Below is a small trained network, with its code and all its weights. Each question gives an input and a class and asks what happens when units are switched off, that is, made to give their printed mean instead of their output.

import numpy as np


def w(rows, s, z=0):
    codes = np.array(rows[::2]) - 128.0
    scale = np.full(codes.shape[1], s)
    scale[-1] = z or s
    return codes * scale


def norm(h):
    return h / np.sqrt((h * h).mean(-1, keepdims=True) + 1e-5)


def f(y):
    return y / 2 * (1 + np.tanh(0.7978845608 * (y + 0.044715 * y**3)))


def log_softmax(a):
    a = a - a.max(-1, keepdims=True)
    return a - np.log(np.exp(a).sum(-1, keepdims=True))


def net(x, mask):
    res = np.array(x, float).reshape(1, 6) / 4 @ E
    u = 0
    for l in range(3):
        y = f(norm(res) @ A[l][:, :-1].T + A[l][:, -1])
        res = res + np.where(mask[u : u + 10], y, B[l][:, -1]) @ B[l][:, :-1]
        u += 10
    return log_softmax(norm(res)[-1] @ U[:, :-1].T + U[:, -1])


A, B = {}, {}
E = w([
[121,101,86,63,134,108,190,160,122,130,63,126],'x0',
[224,171,37,106,116,124,116,58,135,95,143,94],'x1',
[201,126,117,126,115,130,60,222,53,253,120,75],'x2',
[176,133,141,142,94,92,166,136,208,190,127,188],'x3',
[177,141,158,126,211,140,111,152,157,111,91,116],'x4',
[107,196,116,108,97,85,90,188,145,76,132,128],'x5',
],0.0016)
A[0] = w([
[119,112,99,48,132,90,165,150,124,159,75,171,6],'L0N1',
[140,53,138,140,179,204,212,61,75,178,193,117,77],'L0N2',
[123,155,171,218,147,199,32,97,150,146,248,157,95],'L0N3',
[114,82,61,14,166,105,206,165,121,153,56,152,73],'L0N4',
[197,156,153,154,89,37,152,133,209,206,109,249,96],'L0N5',
[56,115,109,116,191,165,78,116,6,57,132,49,58],'L0N6',
[46,71,210,131,142,142,112,195,107,137,102,198,48],'L0N7',
[144,72,151,143,170,203,216,51,71,201,144,130,62],'L0N8',
[79,216,129,91,63,34,56,211,144,59,135,132,81],'L0N9',
[94,96,66,27,159,117,199,160,92,122,70,109,12],'L0N10',
],0.0027,0.0023)
B[0] = w([
[149,153,142,195,120,118,107,124,114,82,150,90,87],'L0N1',
[95,128,87,115,94,96,59,164,222,90,83,143,179],'L0N2',
[154,164,186,182,44,37,183,112,114,102,45,75,219],'L0N3',
[135,153,203,222,66,80,114,102,112,95,114,104,188],'L0N4',
[109,89,136,150,97,220,166,174,177,92,189,9,251],'L0N5',
[155,91,139,163,69,196,208,180,253,131,196,46,228],'L0N6',
[79,182,56,169,190,79,145,68,144,214,162,79,183],'L0N7',
[118,122,71,151,98,95,29,188,199,99,80,154,170],'L0N8',
[128,43,93,165,136,115,46,121,227,115,44,149,231],'L0N9',
[184,146,173,203,86,100,155,96,146,128,123,98,115],'L0N10',
],0.0038,0.0012)
A[1] = w([
[69,123,147,86,153,111,84,140,34,70,112,92,57],'L1N1',
[143,142,149,111,160,157,100,103,56,119,146,179,5],'L1N2',
[159,146,136,64,152,151,99,190,1,165,156,171,21],'L1N3',
[222,165,49,87,107,123,130,77,153,99,170,113,101],'L1N4',
[112,44,123,104,132,114,9,118,174,122,54,192,76],'L1N5',
[104,156,152,86,182,141,189,93,119,77,164,225,49],'L1N6',
[214,161,42,122,116,133,106,61,109,98,140,95,87],'L1N7',
[90,122,148,111,110,113,196,75,160,92,138,146,100],'L1N8',
[89,131,146,70,169,110,195,76,112,70,133,208,53],'L1N9',
[103,188,175,145,140,120,37,124,88,91,204,145,22],'L1N10',
],0.0032,0.0027)
B[1] = w([
[142,88,125,170,120,134,210,125,195,181,128,61,42],'L1N1',
[164,62,90,117,120,134,183,105,156,145,123,137,4],'L1N2',
[169,103,153,80,145,146,114,173,64,92,160,177,97],'L1N3',
[21,97,185,173,192,109,133,182,132,210,127,111,242],'L1N4',
[204,112,8,105,127,162,79,130,101,152,59,206,169],'L1N5',
[192,161,126,196,178,188,117,125,86,111,131,108,85],'L1N6',
[35,125,167,172,155,66,166,178,164,206,107,131,215],'L1N7',
[184,168,129,182,177,188,41,152,63,104,151,134,189],'L1N8',
[190,172,177,252,170,203,97,111,101,103,163,159,109],'L1N9',
[118,76,124,177,160,144,163,162,156,109,62,63,24],'L1N10',
],0.003,0.0012)
A[2] = w([
[176,189,202,166,76,32,148,100,67,92,74,110,36],'L2N1',
[169,197,117,128,161,213,64,121,20,117,161,190,107],'L2N2',
[123,93,150,64,102,235,189,168,169,108,235,70,102],'L2N3',
[165,118,124,82,122,103,87,176,60,165,145,114,13],'L2N4',
[62,109,75,75,42,102,123,111,115,138,157,163,99],'L2N5',
[37,158,150,125,244,68,157,115,92,199,156,152,11],'L2N6',
[132,94,148,129,85,101,137,166,150,182,145,117,111],'L2N7',
[179,132,153,49,128,124,96,154,1,152,159,142,6],'L2N8',
[139,119,124,81,176,103,46,156,177,105,67,134,103],'L2N9',
[85,173,208,150,86,116,104,135,158,121,170,79,232],'L2N10',
],0.0039,0.0017)
B[2] = w([
[165,51,147,63,137,78,167,67,28,111,46,152,153],'L2N1',
[171,139,135,115,176,154,76,131,33,147,156,122,136],'L2N2',
[211,101,99,80,114,201,158,165,129,156,150,106,182],'L2N3',
[98,158,166,196,160,159,140,51,151,37,156,164,150],'L2N4',
[165,140,70,80,154,168,123,59,86,81,146,182,159],'L2N5',
[126,204,16,2,205,105,162,65,110,189,145,136,146],'L2N6',
[105,156,135,165,185,161,123,96,146,25,128,130,190],'L2N7',
[138,157,150,152,186,188,134,38,121,20,171,192,135],'L2N8',
[168,78,101,167,119,164,140,101,138,212,94,196,163],'L2N9',
[182,103,103,93,151,147,170,109,102,148,111,140,253],'L2N10',
],0.0043,0.004)
U = w([
[147,82,148,142,70,214,211,204,226,118,215,25,123],'0',
[141,214,196,217,205,183,56,93,51,37,192,188,92],'1',
[80,72,69,226,88,92,17,158,227,153,38,200,85],'2',
[21,199,72,50,203,75,198,82,117,217,165,108,75],'3',
[162,78,224,145,60,17,200,67,42,91,34,93,71],'4',
[207,118,75,64,154,179,120,100,64,138,115,184,244],'5',
[101,135,155,61,54,67,82,203,90,131,170,177,22],'6',
[13,187,253,60,13,3,41,253,109,123,251,127,2],'7',
],0.0069,0.0067)

Each question gives the input, the list of numbers given to net, and the class t.
The units are the neurons (one row each of A and B). Each row of codes is followed by its name. A weight is (code - 128) times the scale printed after its matrix; where a second scale follows, it is the last column's (A, B and U).
mask holds one flag per neuron, layer by layer. A switched-off neuron (its flag False) gives its mean, the last column of its row in B, instead of its output. The means were averaged over made-up inputs and are rounded, as every weight is.
A unit's drop is (log p(t) with every unit on - log p(t) with that unit switched off) / (log p(t) with every unit on - log p(t) with every unit switched off).
The circuit of an input: a set's keep is (log p(t) with only the set's units on - log p(t) with every unit switched off) / (log p(t) with every unit on - log p(t) with every unit switched off). Starting from the 12 units with the biggest drops (on a tie, the unit counted first), units are removed one at a time, each time the one whose removal leaves the highest keep (on an exact tie, the one counted first), for as long as the keep stays at least 0.8.
circuit, biggest first: the units of the circuit, biggest drop first
unit that matters most: the unit with the biggest drop
top k neurons: the k neurons with the biggest drops, biggest first
top k neurons in layer l: the k neurons of layer l with the biggest drops, biggest first
input [3,3,-5,-6,-6,-4], class 0: top 2 neurons -> (L0N6, L0N9)
input [3,8,0,-1,7,6], class 3: unit that matters most -> L1N4
input [7,-8,-3,-1,-8,-6], class 3: top 2 neurons -> (L0N7, L0N9)
input [7,-1,6,-5,-6,3], class 4: circuit, biggest first -> (L0N4, L0N10)
input [8,1,-5,-6,-7,0], class 4: top 2 neurons -> (L0N4, L0N10)
input [7,6,6,-3,-4,-8], class 2: top 3 neurons -> (L0N8, L0N2, L0N3)
input [8,4,-8,-7,5,5], class 1: top 3 neurons -> (L0N5, L0N3, L1N9)
input [-8,-1,-4,6,7,-6], class 4: top 4 neurons -> (L0N3, L0N6, L0N9, L2N1)
input [5,0,7,2,5,-7], class 1: top 3 neurons -> (L0N9, L2N8, L2N4)
input [-8,8,-5,-1,3,2], class 3: top 3 neurons -> (L1N4, L1N7, L2N6)
input [-7,6,7,-1,-8,8], class 2: top 3 neurons in layer 0 -> (L0N9, L0N3, L0N4)
input [2,-2,1,-7,-5,8], class 2: top 2 neurons -> (L0N9, L0N5)
input [8,5,7,-4,-1,6], class 4: circuit, biggest first -> (L0N4, L0N10, L2N1, L1N5)
input [-5,1,-3,4,3,-1], class 4: circuit, biggest first -> (L0N3)
input [7,-5,0,2,4,-2], class 4: top 3 neurons in layer 0 -> (L0N4, L0N10, L0N1)
input [-7,7,4,-4,-3,4], class 3: circuit, biggest first -> (L1N7, L1N4, L2N6)
input [1,8,-6,-1,-4,2], class 3: circuit, biggest first -> (L1N4, L1N7)
input [-7,-8,7,6,-3,-1], class 3: top 4 neurons -> (L0N7, L0N6, L0N4, L2N6)
input [7,3,1,7,-4,-4], class 0: top 2 neurons -> (L0N5, L0N3)
input [6,-5,6,-4,-4,-6], class 1: top 2 neurons -> (L0N9, L0N3)
input [4,-1,-2,-3,-1,2], class 4: circuit, biggest first -> (L0N4)
input [5,-7,6,-3,-2,7], class 2: top 2 neurons -> (L0N9, L1N4)
input [-7,-4,8,-5,-5,8], class 1: circuit, biggest first -> (L2N4, L2N8)
input [-4,7,7,5,7,-7], class 1: top 3 neurons in layer 0 -> (L0N9, L0N6, L0N7)
input [3,-1,4,3,4,-6], class 2: circuit, biggest first -> (L0N8, L2N10)
input [3,0,-7,-8,4,8], class 0: top 2 neurons in layer 0 -> (L0N6, L0N8)
